Below are the code and all the weights of a small trained network. Each question names an input and a target symbol and asks about switching units off, where a switched-off unit gives its printed mean instead of its output.

import numpy as np


def w(rows, s, z=0):
    codes = np.array(rows[::2]) - 128.0
    scale = np.full(codes.shape[1], s)
    scale[-1] = z or s
    return codes * scale


def norm(h):
    return h / np.sqrt((h * h).mean(-1, keepdims=True) + 1e-5)


def f(y):
    return y / 2 * (1 + np.tanh(0.7978845608 * (y + 0.044715 * y**3)))


def softmax(a):
    e = np.exp(a - a.max(-1, keepdims=True))
    return e / e.sum(-1, keepdims=True)


def log_softmax(a):
    a = a - a.max(-1, keepdims=True)
    return a - np.log(np.exp(a).sum(-1, keepdims=True))


def net(x, mask):
    ids = ['ΔΛΠαβζηθτφψω'.index(c) for c in x.split()]
    T = len(ids)
    res = E[ids] + P[:T]
    u = 0
    for l in range(2):
        q, k, v = (norm(res) @ M[l].T for M in (Q, K, V))
        z = softmax(np.where(np.tri(T) > 0, q @ k.T / 3**0.5, -1e9)) @ v
        res = res + np.where(mask[u], z, O[l][:, -1]) @ O[l][:, :-1]
        u += 1
        y = f(norm(res) @ A[l][:, :-1].T + A[l][:, -1])
        res = res + np.where(mask[u : u + 16], y, B[l][:, -1]) @ B[l][:, :-1]
        u += 16
    return log_softmax(norm(res)[-1] @ U[:, :-1].T + U[:, -1])


Q, K, V, O, A, B = {}, {}, {}, {}, {}, {}
E = w([
[146,124,152],'Δ',
[94,116,168],'Λ',
[143,122,179],'Π',
[126,111,108],'α',
[132,108,253],'β',
[133,208,86],'ζ',
[67,158,130],'η',
[157,177,109],'θ',
[174,143,105],'τ',
[142,125,181],'φ',
[176,147,108],'ψ',
[178,228,95],'ω',
],0.012)
P = w([
[248,98,143],'0',
[199,140,162],'1',
[156,133,151],'2',
[135,141,169],'3',
[119,153,184],'4',
[105,157,194],'5',
[93,166,200],'6',
[81,170,209],'7',
[74,182,214],'8',
[67,189,225],'9',
[58,196,229],'10',
[54,206,237],'11',
],0.0014)
Q[0] = w([
[218,62,213],'0.h0',
[109,194,41],'0.h0',
[22,3,64],'0.h0',
],0.0054)
K[0] = w([
[200,157,207],'0.h0',
[60,109,2],'0.h0',
[154,70,134],'0.h0',
],0.0082)
V[0] = w([
[110,5,111],'0.h0',
[56,164,199],'0.h0',
[163,135,184],'0.h0',
],0.0024)
O[0] = w([
[83,194,252,192],'0.h0',
[163,106,66,1],'0.h0',
[121,166,78,97],'0.h0',
],0.0031,0.00093)
A[0] = w([
[120,139,110,55],'0.n0',
[124,106,138,151],'0.n1',
[134,135,137,121],'0.n2',
[142,46,159,25],'0.n3',
[183,158,2,223],'0.n4',
[153,136,161,11],'0.n5',
[156,139,124,34],'0.n6',
[201,145,80,101],'0.n7',
[57,113,147,173],'0.n8',
[170,173,176,100],'0.n9',
[122,112,142,155],'0.n10',
[155,171,76,165],'0.n11',
[134,116,49,76],'0.n12',
[81,130,113,93],'0.n13',
[207,155,130,3],'0.n14',
[123,182,11,174],'0.n15',
],0.0072,0.0013)
B[0] = w([
[176,160,144,108],'0.n0',
[91,118,149,149],'0.n1',
[109,116,113,130],'0.n2',
[88,184,196,184],'0.n3',
[52,77,253,252],'0.n4',
[133,164,59,115],'0.n5',
[163,112,85,106],'0.n6',
[148,69,140,161],'0.n7',
[122,56,128,229],'0.n8',
[97,97,52,189],'0.n9',
[82,112,143,151],'0.n10',
[129,106,188,180],'0.n11',
[101,204,152,124],'0.n12',
[187,81,107,144],'0.n13',
[144,98,33,151],'0.n14',
[46,220,228,237],'0.n15',
],0.0037,0.0021)
Q[1] = w([
[125,255,58],'1.h0',
[176,118,1],'1.h0',
[25,98,104],'1.h0',
],0.0054)
K[1] = w([
[200,191,3],'1.h0',
[219,49,24],'1.h0',
[71,129,112],'1.h0',
],0.0049)
V[1] = w([
[193,137,145],'1.h0',
[168,31,5],'1.h0',
[214,180,30],'1.h0',
],0.0025)
O[1] = w([
[137,187,131,121],'1.h0',
[78,124,200,5],'1.h0',
[95,167,253,20],'1.h0',
],0.0032,0.0027)
A[1] = w([
[27,107,133,133],'1.n0',
[100,121,220,155],'1.n1',
[104,115,146,82],'1.n2',
[134,117,143,193],'1.n3',
[154,175,83,6],'1.n4',
[116,75,154,20],'1.n5',
[38,126,66,61],'1.n6',
[88,200,179,88],'1.n7',
[171,143,154,11],'1.n8',
[59,127,203,88],'1.n9',
[53,253,131,115],'1.n10',
[79,78,173,189],'1.n11',
[157,129,72,165],'1.n12',
[163,118,153,163],'1.n13',
[191,111,176,212],'1.n14',
[138,212,174,196],'1.n15',
],0.0059,0.0012)
B[1] = w([
[143,208,90,167],'1.n0',
[184,96,17,174],'1.n1',
[148,150,122,121],'1.n2',
[117,183,121,154],'1.n3',
[160,150,123,106],'1.n4',
[151,134,151,134],'1.n5',
[57,168,145,149],'1.n6',
[149,56,124,187],'1.n7',
[98,156,101,113],'1.n8',
[225,142,104,156],'1.n9',
[157,4,158,251],'1.n10',
[186,192,112,184],'1.n11',
[197,120,148,159],'1.n12',
[120,151,82,154],'1.n13',
[111,166,78,193],'1.n14',
[31,67,153,218],'1.n15',
],0.0034,0.0021)
U = w([
[125,129,147,95],'Δ',
[131,120,132,43],'Λ',
[129,122,136,52],'Π',
[85,218,88,241],'α',
[203,81,205,129],'β',
[76,116,194,173],'ζ',
[21,94,90,24],'η',
[123,13,172,95],'θ',
[253,162,89,170],'τ',
[96,30,48,242],'φ',
[133,118,129,21],'ψ',
[183,225,205,2],'ω',
],0.017,0.0055)

Each question gives the input, a string of symbols that net reads in full, and the target symbol t.
The units are the heads (3 rows each of Q, K, V and O) and the neurons (one row each of A and B). Each row of codes is followed by its name. A weight is (code - 128) times the scale printed after its matrix; where a second scale follows, it is the last column's (O, A, B and U).
mask holds one flag per unit, layer by layer, with each layer's heads first. A switched-off unit (its flag False) gives its mean, the last column of its rows in O or B, instead of its output. The means were averaged over made-up inputs and are rounded, as every weight is.
A unit's drop is (log p(t) with every unit on - log p(t) with that unit switched off) / (log p(t) with every unit on - log p(t) with every unit switched off).
unit that matters most: the unit with the biggest drop
k most important neurons: the k neurons with the biggest drops, biggest first
k most important neurons of layer l: the k neurons of layer l with the biggest drops, biggest first
drop of u: that unit's drop, to one decimal
input α τ Π α ζ α Π ζ α φ, target τ: unit that matters most -> 0.n15
input ω Δ Δ θ Δ, target φ: 3 most important neurons -> 0.n4, 0.n8, 0.n13
input ω ω ζ φ α Λ Δ φ ω α, target α: 2 most important neurons -> 1.n10, 0.n4
input Π Δ Δ, target α: 4 most important neurons -> 0.n15, 1.n10, 0.n4, 0.n8
input ψ α Δ, target τ: 2 most important neurons of layer 0 -> 0.n15, 0.n12
input α Δ Δ, target α: 2 most important neurons -> 0.n15, 0.n4
input ζ α α, target α: 2 most important neurons -> 1.n10, 0.n3
input θ α α Π θ ω ζ Δ φ ψ φ, target α: 3 most important neurons of layer 0 -> 0.n15, 0.n4, 0.n9
input α Δ ω Δ τ α Δ, target φ: 2 most important neurons -> 0.n8, 0.n5
input α Λ ψ α τ Δ α Δ α φ β ψ, target α: 2 most important neurons -> 1.n10, 0.n7
input Π ω Λ ω α, target τ: 2 most important neurons of layer 1 -> 1.n9, 1.n1
input Δ θ α α ω η τ ψ α α φ ψ, target α: 3 most important neurons of layer 0 -> 0.n15, 0.n7, 0.n8
input α α α φ α α ζ ζ Π Λ Δ ζ, target ζ: 2 most important neurons of layer 0 -> 0.n4, 0.n11
input ζ ψ β Δ, target τ: 2 most important neurons -> 0.n15, 1.n10
input α Δ α α β α α ω, target ω: 2 most important neurons -> 1.n10, 0.n4
input Δ θ Π, target τ: most important neuron of layer 1 -> 1.n6
input Δ α α Δ Δ ζ θ, target θ: 2 most important neurons -> 1.n10, 1.n15
input θ φ Π φ, target α: 3 most important neurons of layer 0 -> 0.n15, 0.n4, 0.n8
input ζ ω α ω ω φ, target τ: drop of 1.n6 -> 0.2
input ω α Δ Λ, target τ: drop of 1.n1 -> 0.2
